Below are the code and all the weights of a small trained network. Each question names an input and a target symbol and asks about switching units off, where a switched-off unit gives its printed mean instead of its output.

import numpy as np


def w(rows, s, z=0):
    codes = np.array(rows[::2]) - 128.0
    scale = np.full(codes.shape[1], s)
    scale[-1] = z or s
    return codes * scale


def f(y):
    return np.maximum(y, 0)


def softmax(a):
    e = np.exp(a - a.max(-1, keepdims=True))
    return e / e.sum(-1, keepdims=True)


def log_softmax(a):
    a = a - a.max(-1, keepdims=True)
    return a - np.log(np.exp(a).sum(-1, keepdims=True))


def net(x, mask):
    ids = ['αβγδεζηθλμξπσφψω'.index(c) for c in x.split()]
    T = len(ids)
    res = E[ids] + P[:T]
    u = 0
    for l in range(2):
        r = res
        for j in range(2):
            rows = slice(2 * j, 2 * j + 2)
            q, k, v = (r @ M[l][rows].T for M in (Q, K, V))
            z = softmax(np.where(np.tri(T) > 0, q @ k.T / 2**0.5, -1e9)) @ v
            o = O[l][rows]
            res = res + np.where(mask[u + j], z, o[:, -1]) @ o[:, :-1]
        u += 2
        y = f(res @ A[l][:, :-1].T + A[l][:, -1])
        res = res + np.where(mask[u : u + 16], y, B[l][:, -1]) @ B[l][:, :-1]
        u += 16
    return log_softmax(res[-1] @ U[:, :-1].T + U[:, -1])


Q, K, V, O, A, B = {}, {}, {}, {}, {}, {}
E = w([
[48,158,163,170,88,161,188,178,183,61],'α',
[187,148,215,120,39,175,153,134,158,112],'β',
[152,175,129,117,105,128,149,135,184,98],'γ',
[36,228,130,123,104,212,185,105,108,174],'δ',
[132,165,120,120,220,177,220,100,120,185],'ε',
[101,159,114,94,66,115,78,39,107,168],'ζ',
[186,166,125,104,164,161,167,111,139,125],'η',
[167,164,121,66,165,129,147,173,192,90],'θ',
[65,70,129,67,83,66,156,218,97,52],'λ',
[81,170,177,115,149,115,75,38,155,190],'μ',
[102,117,31,77,43,41,85,177,152,219],'ξ',
[162,188,98,37,177,95,148,90,135,240],'π',
[55,163,145,204,152,38,109,95,222,172],'σ',
[148,167,1,200,120,74,180,72,98,175],'φ',
[79,238,188,3,93,117,154,119,124,46],'ψ',
[29,147,208,143,221,103,86,106,147,32],'ω',
],0.017)
P = w([
[126,60,99,132,104,113,138,94,164,109],'0',
[153,133,117,110,94,34,213,104,167,124],'1',
[66,86,95,83,126,147,155,118,189,136],'2',
[128,115,115,154,130,138,95,122,152,113],'3',
[157,125,146,160,115,63,173,144,93,120],'4',
[65,96,95,96,126,159,160,114,187,147],'5',
[136,152,121,165,142,145,46,147,132,111],'6',
[157,162,151,178,132,72,136,175,66,122],'7',
[69,94,94,106,126,157,155,113,186,144],'8',
[139,195,132,181,160,151,4,172,110,113],'9',
[156,199,144,188,150,76,98,209,39,122],'10',
[74,94,87,120,123,154,149,111,186,143],'11',
[148,178,156,193,163,164,23,174,113,125],'12',
],0.013)
Q[0] = w([
[97,69,45,133,77,90,97,187,190,238],'L0H0',
[174,132,6,117,30,110,150,30,60,76],'L0H0',
[159,74,148,177,124,176,102,135,114,166],'L0H1',
[135,193,118,141,126,143,131,121,191,154],'L0H1',
],0.019)
K[0] = w([
[100,75,83,101,85,56,74,128,198,190],'L0H0',
[122,138,2,148,69,157,139,48,42,91],'L0H0',
[148,116,142,130,99,153,143,108,167,139],'L0H1',
[150,187,126,148,149,134,97,153,136,132],'L0H1',
],0.021)
V[0] = w([
[148,164,138,106,144,86,78,148,120,141],'L0H0',
[147,80,90,109,94,156,133,3,224,79],'L0H0',
[190,78,234,172,56,200,175,109,185,156],'L0H1',
[188,156,141,161,147,104,139,145,83,118],'L0H1',
],0.0059)
O[0] = w([
[79,126,88,78,115,95,89,147,152,122,159],'L0H0',
[172,87,242,228,135,197,159,151,107,208,173],'L0H0',
[145,175,3,168,75,98,51,28,144,79,2],'L0H1',
[140,188,153,119,108,142,124,93,173,129,126],'L0H1',
],0.0032,0.0035)
A[0] = w([
[165,113,99,207,158,176,128,156,141,47,47],'L0N0',
[187,145,84,102,150,131,83,89,118,176,64],'L0N1',
[170,102,184,100,78,139,113,154,94,75,107],'L0N2',
[94,96,154,85,127,115,138,121,149,120,80],'L0N3',
[121,141,141,92,189,95,175,143,105,189,123],'L0N4',
[160,102,107,135,218,195,81,89,126,72,64],'L0N5',
[184,116,73,200,187,128,129,157,117,223,132],'L0N6',
[98,148,154,112,163,130,149,61,91,148,3],'L0N7',
[140,158,38,116,81,93,164,69,37,77,41],'L0N8',
[152,121,132,108,147,198,120,125,201,147,48],'L0N9',
[138,115,205,23,130,170,139,157,142,152,81],'L0N10',
[83,66,111,154,108,194,68,104,1,124,153],'L0N11',
[146,181,125,79,85,81,183,146,135,191,105],'L0N12',
[112,156,120,137,103,166,206,206,162,97,97],'L0N13',
[130,88,83,105,205,95,156,131,121,58,150],'L0N14',
[136,169,147,162,121,94,107,155,145,175,194],'L0N15',
],0.0091,0.0038)
B[0] = w([
[203,93,129,31,139,5,144,189,142,23,150],'L0N0',
[116,88,169,135,188,153,98,54,94,138,165],'L0N1',
[103,194,82,165,231,156,141,107,162,177,172],'L0N2',
[184,144,107,135,137,184,143,121,141,96,166],'L0N3',
[188,137,151,137,24,85,55,94,160,56,205],'L0N4',
[111,175,145,148,205,249,163,183,194,191,145],'L0N5',
[12,183,87,83,108,195,123,77,71,83,226],'L0N6',
[182,87,155,173,157,150,154,209,140,176,150],'L0N7',
[219,133,95,71,163,40,120,190,245,69,165],'L0N8',
[126,121,81,136,41,94,53,127,181,161,164],'L0N9',
[41,95,73,81,169,58,163,132,96,106,184],'L0N10',
[121,110,73,84,184,2,123,81,113,236,145],'L0N11',
[127,40,180,195,223,179,164,138,69,83,254],'L0N12',
[174,113,110,129,158,108,86,42,83,224,207],'L0N13',
[96,120,188,200,117,129,129,132,121,249,167],'L0N14',
[137,84,74,167,147,168,128,143,78,76,242],'L0N15',
],0.0094,0.007)
Q[1] = w([
[104,84,112,100,21,117,154,109,144,165],'L1H0',
[124,36,46,159,103,147,184,36,190,169],'L1H0',
[112,75,29,102,141,158,133,98,175,155],'L1H1',
[194,249,176,211,240,94,82,183,44,80],'L1H1',
],0.018)
K[1] = w([
[95,120,132,117,174,130,76,196,57,100],'L1H0',
[138,237,131,143,179,102,9,179,62,107],'L1H0',
[167,159,141,104,128,148,64,196,52,134],'L1H1',
[148,7,148,80,45,175,240,84,182,159],'L1H1',
],0.017)
V[1] = w([
[140,49,96,143,119,173,81,122,101,101],'L1H0',
[103,160,194,73,149,135,122,63,144,80],'L1H0',
[158,86,211,123,107,156,68,162,132,167],'L1H1',
[251,118,94,36,106,180,137,142,61,169],'L1H1',
],0.013)
O[1] = w([
[164,18,96,173,117,172,123,89,53,79,224],'L1H0',
[135,148,169,50,126,107,128,55,179,62,92],'L1H0',
[130,143,201,148,151,161,45,186,144,189,3],'L1H1',
[202,251,57,79,234,152,3,140,73,90,45],'L1H1',
],0.0053,0.0066)
A[1] = w([
[133,112,92,125,150,132,76,132,182,193,177],'L1N0',
[108,85,156,161,132,95,147,132,126,98,92],'L1N1',
[127,140,86,181,142,126,48,120,217,132,49],'L1N2',
[153,210,141,146,10,211,110,109,139,127,4],'L1N3',
[57,147,161,56,129,144,136,134,166,104,38],'L1N4',
[219,182,100,78,105,130,126,83,98,200,163],'L1N5',
[123,61,126,56,128,199,43,121,150,176,146],'L1N6',
[154,153,185,163,109,73,141,130,86,100,230],'L1N7',
[140,129,149,130,87,148,140,143,56,64,21],'L1N8',
[208,174,99,145,60,182,113,129,192,105,129],'L1N9',
[117,85,98,126,118,89,77,150,197,98,252],'L1N10',
[165,167,164,117,109,208,94,78,186,165,119],'L1N11',
[122,128,51,95,94,202,124,162,132,163,150],'L1N12',
[211,87,83,107,133,113,106,190,246,103,77],'L1N13',
[181,141,160,157,138,95,165,106,111,72,70],'L1N14',
[56,77,148,126,116,169,78,137,148,132,91],'L1N15',
],0.013,0.0032)
B[1] = w([
[93,133,92,86,94,86,126,183,145,128,179],'L1N0',
[126,205,128,119,142,140,77,125,135,110,249],'L1N1',
[157,111,161,154,66,146,165,69,168,167,176],'L1N2',
[60,87,154,140,234,92,63,134,100,138,146],'L1N3',
[107,102,126,162,99,162,188,178,120,111,158],'L1N4',
[80,182,176,184,97,146,115,115,172,76,163],'L1N5',
[155,98,221,61,152,116,132,145,126,73,199],'L1N6',
[188,124,100,137,116,111,151,136,78,115,188],'L1N7',
[107,134,134,133,107,92,174,126,188,137,204],'L1N8',
[113,119,59,143,97,92,134,177,159,59,164],'L1N9',
[111,125,130,149,161,130,122,114,85,141,200],'L1N10',
[134,177,84,93,249,78,100,152,117,128,164],'L1N11',
[145,164,118,106,117,168,90,147,84,152,200],'L1N12',
[168,134,182,107,89,187,180,90,106,171,167],'L1N13',
[121,121,139,129,143,129,73,160,100,174,209],'L1N14',
[188,92,116,164,116,145,126,111,174,152,220],'L1N15',
],0.02,0.011)
U = w([
[96,154,221,206,149,85,160,115,2,183,169],'α',
[128,99,85,200,102,18,129,182,129,61,181],'β',
[195,145,76,120,5,34,201,168,157,66,98],'γ',
[15,179,147,134,76,181,91,175,109,170,2],'δ',
[44,128,129,110,188,153,131,105,135,170,98],'ε',
[36,116,178,128,70,98,103,138,124,117,91],'ζ',
[143,213,105,73,136,145,171,139,178,74,66],'η',
[93,169,154,64,95,120,167,137,139,199,127],'θ',
[23,69,77,83,83,84,116,176,122,245,189],'λ',
[167,94,93,63,145,37,154,95,193,205,73],'μ',
[76,19,93,102,61,189,44,184,94,119,163],'ξ',
[123,77,149,116,170,108,190,42,108,37,65],'π',
[101,121,103,145,111,119,107,38,178,196,87],'σ',
[46,133,11,61,100,154,114,11,79,102,224],'φ',
[33,94,129,129,152,159,232,131,88,101,171],'ψ',
[74,104,169,172,150,153,171,198,177,183,42],'ω',
],0.0057,0.004)

Each question gives the input, a string of symbols that net reads in full, and the target symbol t.
The units are the heads (2 rows each of Q, K, V and O) and the neurons (one row each of A and B). Each row of codes is followed by its name. A weight is (code - 128) times the scale printed after its matrix; where a second scale follows, it is the last column's (O, A, B and U).
mask holds one flag per unit, layer by layer, with each layer's heads first. A switched-off unit (its flag False) gives its mean, the last column of its rows in O or B, instead of its output. The means were averaged over made-up inputs and are rounded, as every weight is.
A unit's drop is (log p(t) with every unit on - log p(t) with that unit switched off) / (log p(t) with every unit on - log p(t) with every unit switched off).
The circuit of an input: a set's keep is (log p(t) with only the set's units on - log p(t) with every unit switched off) / (log p(t) with every unit on - log p(t) with every unit switched off). Starting from the 12 units with the biggest drops (on a tie, the unit counted first), units are removed one at a time, each time the one whose removal leaves the highest keep (on an exact tie, the one counted first), for as long as the keep stays at least 0.8.
circuit, biggest first: the units of the circuit, biggest drop first
most important unit: the unit with the biggest drop
top k neurons in layer l: the k neurons of layer l with the biggest drops, biggest first
drop of u: that unit's drop, to one decimal
input ψ σ φ β ξ φ μ, target μ: most important unit : L0N12
input π λ ξ γ ω η η φ π, target φ: circuit, biggest first : L1H1; L0N6
input ξ π λ λ φ, target α: top 3 neurons in layer 1 : L1N14; L1N13; L1N10
input γ η σ π ξ μ ζ σ π γ, target γ: circuit, biggest first : L1N9; L0N12; L1N2
input ζ β ε μ σ μ ξ φ γ α, target α: circuit, biggest first : L0N0; L0N6; L1N10; L1N13
input η σ η ξ ξ, target β: circuit, biggest first : L0N12; L1N13; L1N12
input β ξ λ η μ β ξ φ φ η β, target γ: circuit, biggest first : L0H1; L0H0; L1N9; L0N8
input ξ π ω β η ε φ ξ φ β θ, target α: circuit, biggest first : L1N9; L1N0; L1N14
input β ψ μ, target ψ: circuit, biggest first : L1H0; L1N4
input β θ ε ψ α ξ η η ξ σ ξ γ, target σ: top 2 neurons in layer 0 : L0N12; L0N15
input σ β π δ σ λ, target σ: top 2 neurons in layer 1 : L1N15; L1N1
input π φ η ξ β γ, target ξ: circuit, biggest first : L1H0; L1N12; L0N9
input φ λ θ η γ β β λ θ, target λ: circuit, biggest first : L1N0; L0N9; L0N14; L0N13
input α ψ β γ λ, target α: most important unit : L0N10
input λ η λ, target λ: top 4 neurons in layer 0 : L0N14; L0N13; L0N12; L0N6
input φ λ ξ σ λ λ η φ β η ω σ, target ω: top 2 neurons in layer 1 : L1N4; L1N15
input ω δ ζ φ π σ φ λ θ ζ, target ζ: top 2 neurons in layer 0 : L0N11; L0N12
input η θ β β ξ θ α π ξ ψ λ, target α: top 2 neurons in layer 0 : L0N10; L0N2
input ξ β δ μ δ π φ α, target α: top 3 neurons in layer 0 : L0N13; L0N6; L0N4
input β δ ψ, target ψ: circuit, biggest first : L1N4
input η ξ ξ β β θ, target θ: top 3 neurons in layer 1 : L1N13; L1N0; L1N6
input φ π ξ π β, target α: top 2 neurons in layer 0 : L0N2; L0N6
input β β β β ε ξ ξ φ σ, target φ: top 2 neurons in layer 0 : L0N6; L0N8
input λ σ α ξ β ξ ω, target ω: top 2 neurons in layer 0 : L0N5; L0N15
input ξ γ β β, target β: drop of L0H1 : 1.2
input ξ α σ, target σ: drop of L1N6 : 0.1
input β ψ ξ φ ξ δ, target φ: drop of L1H0 : 0.0
input π φ φ π θ δ ξ δ β β, target β: drop of L1N9 : 3.5
input ξ σ β γ ξ θ λ φ σ η ξ β, target ξ: most important unit : L1H0
input ξ ζ η ζ δ γ ζ η η, target η: top 2 neurons in layer 1 : L1N11; L1N5
